Where the symbols take the points:
rn r sl
rn a pg
rn h gn
rn j qd
rn z tg
rn f lm
ph r cq
ph a cr
ph h nt
ph j pb
ph z dh
ph f pf
qc r rr
qc a ld
qc h tc
qc j tn
qc z mm
qc f jj
rl r ld
rl a qp
rl h mm
rl j fs
rl z hq
rl f jd
pc r zp
pc a rd
pc h cq
pc j hq
pc z cr
pc f pr
dg r jj
dg a jd
dg h zp
dg j qp
dg z rd
dg f tq
pr r ll
pr a cq
pr h qb
pr j lg
pr z nt
pr f zr
zz r tl
zz a tn
zz h fc
zz j sz
zz z tp
zz f ld
mp r lm
mp a zf
mp h rm
mp j zl
mp z gm
mp f pz
pz r ng
pz a rm
pz h nq
pz j tg
pz z tl
pz f sq
tp r zz
tp a sc
tp h qp
tp j tc
tp z ll
tp f rl
bn r pf
bn a qj
bn h gs
bn j qg
bn z bt
bn f jb
bz r qj
bz a hc
bz h bt
bz j mq
bz z lm
bz f qd
sz r rc
sz a rr
sz h sm
sz j tl
sz z tc
sz f sd
nq r hh
nq a pz
nq h sq
nq j zf
nq z jh
nq f ns
rm r pm
rm a mp
rm h pz
rm j rp
rm z dl
rm f nq
pm r bt
pm a lm
pm h ng
pm j pg
pm z rm
pm f hh
gz r qg
gz a mq
gz h sl
gz j bn
gz z pg
gz f hc
th r cr
th a qg
th h dh
th j zd
th z sl
th f qj
zr r hq
zr a qb
zr h pb
zr j pc
zr z zd
zr f jp
sq r zl
sq a nq
sq h ns
sq j mp
sq z dn
sq f rc
qg r bg
qg a dr
qg h th
qg j pf
qg z gz
qg f dh
fc r jh
fc a zz
fc h ld
fc j sm
fc z qp
fc f qc
mr r pb
mr a zd
mr h dr
mr j ph
mr z jb
mr f qg
tq r sc
tq a zp
tq h ll
tq j mm
tq z cq
tq f bp
dn r sq
dn a jh
dn h rr
dn j gm
dn z ld
dn f sz
hc r dh
hc a sl
hc h bz
hc j jb
hc z gn
hc f bt
sd r gm
sd a sm
sd h tn
sd j dn
sd z fs
sd f zz
tl r pz
tl a dl
tl h jh
tl j rc
tl z zz
tl f dn
qd r gs
qd a bt
qd h gl
qd j sl
qd z ng
qd f ls
dr r jp
dr a mr
dr h qg
dr j nt
dr z mq
dr f th
jh r nq
jh a tl
jh h dn
jh j sf
jh z fc
jh f rr
fs r sd
fs a jj
fs h sc
fs j ld
fs z zp
fs f tp
pb r zm
pb a zr
pb h jp
pb j cq
pb z mr
pb f bg
zd r zr
zd a pf
zd h mr
zd j cr
zd z gs
zd f dr
tn r dl
tn a sd
tn h zz
tn j rr
tn z sc
tn f fc
rr r ns
rr a dn
rr h sz
rr j dl
rr z qc
rr f sm
hq r rl
hq a bp
hq h zm
hq j zp
hq z zr
hq f lg
bg r rd
bg a jp
bg h cr
bg j qb
bg z qg
bg f ph
rd r dg
rd a lg
rd h pc
rd j bp
rd z bg
rd f cq
tg r rn
tg a rp
tg h zf
tg j ng
tg z rc
tg f mp
zf r gn
zf a tg
zf h mp
zf j hh
zf z sf
zf f rm
gn r hc
gn a rn
gn h lm
gn j gl
gn z zf
gn f pm
tc r sz
tc a qc
tc h jj
tc j zz
tc z jd
tc f fs
jd r tc
jd a mm
jd h dg
jd j tp
jd z lg
jd f zp
rc r tg
rc a ns
rc h sf
rc j pz
rc z sz
rc f gm
jj r sm
jj a tc
jj h fs
jj j fc
jj z dg
jj f sc
nt r pr
nt a ph
nt h pf
nt j jp
nt z qj
nt f zd
ll r tp
ll a tq
ll h bp
ll j jd
ll z pr
ll f hq
rp r pg
rp a zl
rp h tg
rp j pm
rp z ns
rp f zf
zp r fs
zp a dg
zp h tq
zp j rl
zp z pc
zp f ll
sm r sf
sm a sz
sm h sd
sm j jh
sm z jj
sm f tn
dh r ph
dh a th
dh h qj
dh j mr
dh z hc
dh f bn
gl r jb
gl a qd
gl h ls
gl j hc
gl z hh
gl f pg
ld r dn
ld a fc
ld h qc
ld j sd
ld z rl
ld f tc
zm r mm
zm a hq
zm h lg
zm j tq
zm z pb
zm f rd
qp r fc
qp a tp
qp h rl
qp j jj
qp z bp
qp f mm
lg r jd
lg a zm
lg h rd
lg j ll
lg z jp
lg f pc
jb r mr
jb a gs
jb h mq
jb j dh
jb z gl
jb f gz
mq r dr
mq a jb
mq h gz
mq j qj
mq z ls
mq f sl
mm r qc
mm a rl
mm h jd
mm j sc
mm z zm
mm f dg
gm r mp
gm a sf
gm h dl
gm j sq
gm z sd
gm f tl
ng r qd
ng a pm
ng h hh
ng j rn
ng z pz
ng f zl
hh r gl
hh a ng
hh h zl
hh j gn
hh z nq
hh f rp
sf r zf
sf a rc
sf h gm
sf j nq
sf z sm
sf f dl
qb r bp
qb a pr
qb h zr
qb j rd
qb z pf
qb f pb
zl r ls
zl a hh
zl h rp
zl j lm
zl z sq
zl f tg
dl r rm
dl a gm
dl h tl
dl j ns
dl z tn
dl f jh
bt r bn
bt a bz
bt h qd
bt j gz
bt z pm
bt f gl
sl r th
sl a gz
sl h hc
sl j gs
sl z rn
sl f bz
qj r nt
qj a dh
qj h bn
qj j dr
qj z bz
qj f gs
pg r gz
pg a ls
pg h rn
pg j bt
pg z rp
pg f gn
ns r rp
ns a sq
ns h rc
ns j rm
ns z rr
ns f sf
cr r pc
cr a bg
cr h ph
cr j zr
cr z th
cr f nt
ls r mq
ls a gl
ls h pg
ls j bz
ls z zl
ls f rn
bp r qp
bp a ll
bp h hq
bp j dg
bp z qb
bp f zm
jp r lg
jp a pb
jp h bg
jp j pr
jp z dr
jp f cr
sc r tn
sc a fs
sc h tp
sc j qc
sc z tq
sc f qp
lm r bz
lm a gn
lm h pm
lm j ls
lm z mp
lm f ng
gs r zd
gs a bn
gs h jb
gs j th
gs z qd
gs f mq
cq r tq
cq a pc
cq h pr
cq j zm
cq z ph
cq f qb
pf r qb
pf a nt
pf h zd
pf j bg
pf z bn
pf f mr

In the rows, 162 means zero.

The rows follow the links: the fewer symbols apart two points are, the more alike their rows tend to be.

Known rows, each with its point:
230 179 135 100 166 155 147 138 140 234 45 187 72 105 168 185 116 84 131 189 247 145 77 165 216 132 121 103 130 239 106 149 176 173 169 200 55 178 206 175 140 211 188 -> pb
68 117 192 215 192 148 127 195 106 80 168 101 219 126 177 161 164 209 202 203 113 155 191 119 176 156 270 209 109 136 120 141 85 190 221 228 279 206 152 99 147 115 140 -> rn
118 173 227 222 145 185 192 198 177 95 276 183 197 234 199 96 192 210 184 169 70 163 194 103 104 234 161 160 204 115 289 206 139 129 163 126 238 143 145 146 178 126 110 -> gm
132 176 175 188 122 187 213 180 208 144 267 181 197 235 148 115 213 203 151 88 106 186 231 161 71 216 138 185 253 100 277 196 203 148 126 79 196 118 117 196 190 146 147 -> sz
181 205 146 114 107 197 210 179 155 236 136 224 77 176 167 111 166 112 78 87 209 176 127 123 107 200 97 103 234 169 263 184 229 157 151 124 66 135 156 218 177 213 183 -> jd
185 168 139 101 167 155 146 158 100 222 29 170 77 86 175 179 115 92 118 178 244 146 79 134 213 134 169 116 115 226 96 140 162 189 195 226 81 199 198 160 144 210 195 -> cr
232 210 172 155 134 185 210 141 245 190 236 226 137 246 164 128 179 148 158 139 144 169 159 185 125 205 58 121 240 156 270 207 222 109 100 77 104 96 157 212 179 175 145 -> tc
172 127 141 162 217 122 100 132 140 147 101 105 189 99 148 238 130 165 211 233 189 143 148 209 250 87 217 195 66 197 8 120 111 185 181 226 189 202 179 122 138 148 184 -> jb
210 194 160 171 135 188 205 147 243 175 261 209 176 246 148 134 197 176 162 115 134 182 207 204 101 197 79 159 245 126 264 200 223 120 94 66 133 95 139 211 188 161 151 -> fc
156 125 181 190 219 130 104 154 128 115 127 113 185 116 182 210 127 171 227 269 147 127 137 160 245 119 225 177 62 193 53 137 76 170 196 240 215 208 194 99 136 132 146 -> hc
211 174 137 100 171 154 147 145 128 230 42 180 71 100 168 181 112 87 124 190 248 142 74 147 218 129 139 108 117 232 107 148 171 173 175 209 64 188 202 171 141 211 191 -> jp
73 115 182 219 184 151 134 180 132 81 204 93 248 146 156 172 183 231 208 180 100 163 229 151 160 155 261 233 128 114 122 142 109 188 201 196 289 197 135 116 157 107 145 -> pm
152 160 220 238 192 155 155 162 211 74 287 154 236 234 185 149 185 227 244 227 57 151 205 172 158 189 169 186 161 123 203 184 114 117 150 134 261 137 162 124 162 101 103 -> pz
147 181 172 186 123 187 210 175 213 150 269 188 198 241 149 121 213 202 149 86 116 187 232 174 79 210 125 182 253 101 275 192 212 143 117 74 184 112 121 202 191 149 153 -> sm

Each walk starts at a row. The symbols on each line, taken left to right, move it on to the next point.
Each answer is a row, close to the row of the point it stands for.
start 113 130 185 230 195 141 135 161 186 76 255 109 268 190 152 184 194 243 237 195 81 166 237 195 159 151 222 235 141 109 139 159 117 157 158 155 284 165 140 125 165 99 135
a a z a a f
152 167 226 234 183 159 162 171 209 76 284 160 226 232 191 141 184 219 240 230 54 143 194 158 150 199 160 173 161 125 225 193 110 111 145 135 257 141 167 123 165 106 103
f z h r f a r z a a
138 169 233 228 173 169 170 177 196 83 288 177 211 235 205 114 183 216 216 217 52 152 190 130 137 220 157 160 182 129 255 194 116 116 154 136 248 142 164 126 171 115 99
start 194 214 155 114 109 196 218 178 165 230 149 232 79 186 175 98 166 111 90 94 203 172 126 120 111 208 84 103 235 173 269 191 227 151 147 122 71 135 163 212 173 209 173
j j a h f
235 213 172 152 135 187 207 148 235 196 224 240 128 241 174 118 176 141 150 143 148 162 146 171 123 204 49 107 238 166 277 205 218 108 106 84 94 96 162 207 180 184 144
z a z h r j r a a
177 187 161 173 126 184 211 159 237 164 264 192 192 244 143 131 208 191 157 96 127 187 221 195 88 204 103 171 250 114 265 192 221 134 102 66 159 102 124 207 191 156 152
start 147 148 129 110 162 154 143 168 82 207 26 138 97 63 161 183 119 109 112 156 248 157 109 135 204 128 205 150 110 212 70 127 155 212 215 236 108 214 179 155 143 203 199
j z j z h
166 121 131 160 208 123 105 134 135 155 93 103 188 95 139 240 133 164 202 217 195 153 152 212 242 88 224 198 74 192 5 113 122 191 186 228 181 201 176 125 142 152 184
a j z j f j a a f
148 122 113 140 188 128 112 144 114 176 63 101 174 74 126 234 136 154 159 168 223 165 162 201 225 86 232 205 89 183 10 112 141 214 195 223 161 205 161 146 142 170 207
start 138 141 126 119 167 149 138 169 82 205 29 133 117 64 155 192 124 116 113 147 246 156 117 138 202 119 216 160 105 198 61 123 157 218 215 238 122 219 176 152 146 196 207
h a h a f a
131 134 122 116 168 149 134 169 83 200 27 122 128 62 147 197 126 121 114 142 246 162 130 151 200 115 223 174 107 198 53 117 155 225 213 237 129 218 171 151 141 192 210
j a a h r z z z f
141 133 194 194 217 128 104 162 122 107 131 117 189 116 188 198 133 181 222 266 139 127 134 146 236 129 231 173 67 189 71 136 69 169 210 245 232 216 193 92 136 129 142
start 147 166 234 236 181 160 159 171 199 78 288 170 219 237 201 128 188 219 232 224 52 146 188 140 148 207 154 164 173 131 237 194 107 115 153 134 254 141 166 126 165 107 101
a z a z j j f
114 176 193 198 124 195 206 197 191 128 272 182 196 233 168 99 210 204 151 104 94 187 224 129 75 230 153 173 245 96 293 197 183 147 147 102 216 123 123 178 188 137 137
a a h f z r
121 172 184 194 123 192 208 188 194 136 269 182 200 232 158 103 215 205 151 95 105 187 231 145 72 222 145 179 246 98 286 196 196 145 136 97 202 126 119 184 189 141 139
start 158 182 163 180 127 181 208 167 228 157 266 191 199 243 140 126 213 197 153 91 119 192 224 185 81 204 115 182 255 108 270 194 218 133 111 73 168 104 121 207 193 151 151
r z z f z a a r h h
223 215 178 132 125 197 214 165 193 212 188 243 90 215 187 105 169 119 124 134 171 164 124 133 115 217 63 93 233 175 285 204 212 117 131 112 82 120 170 211 173 199 149
h j r f a h z j
229 209 169 160 134 181 203 148 243 188 248 223 151 247 160 130 188 157 159 138 142 174 175 197 115 199 58 131 241 152 265 204 220 109 94 68 108 94 152 210 181 171 148
start 139 142 199 233 191 146 143 157 206 69 268 124 260 209 161 178 191 235 247 214 73 156 228 204 162 163 193 214 146 116 159 170 116 142 146 142 273 149 150 125 167 99 122
z a j r a r a h
125 130 201 198 212 135 110 169 114 103 136 114 191 118 190 187 131 181 217 265 136 131 139 130 230 134 236 174 70 182 81 141 66 171 214 244 236 216 193 91 132 126 136
a f a h f z
103 120 185 227 191 145 136 167 174 79 241 102 268 182 152 186 190 237 229 184 86 166 238 191 162 152 234 237 142 110 130 146 111 173 167 162 288 168 135 117 166 101 142
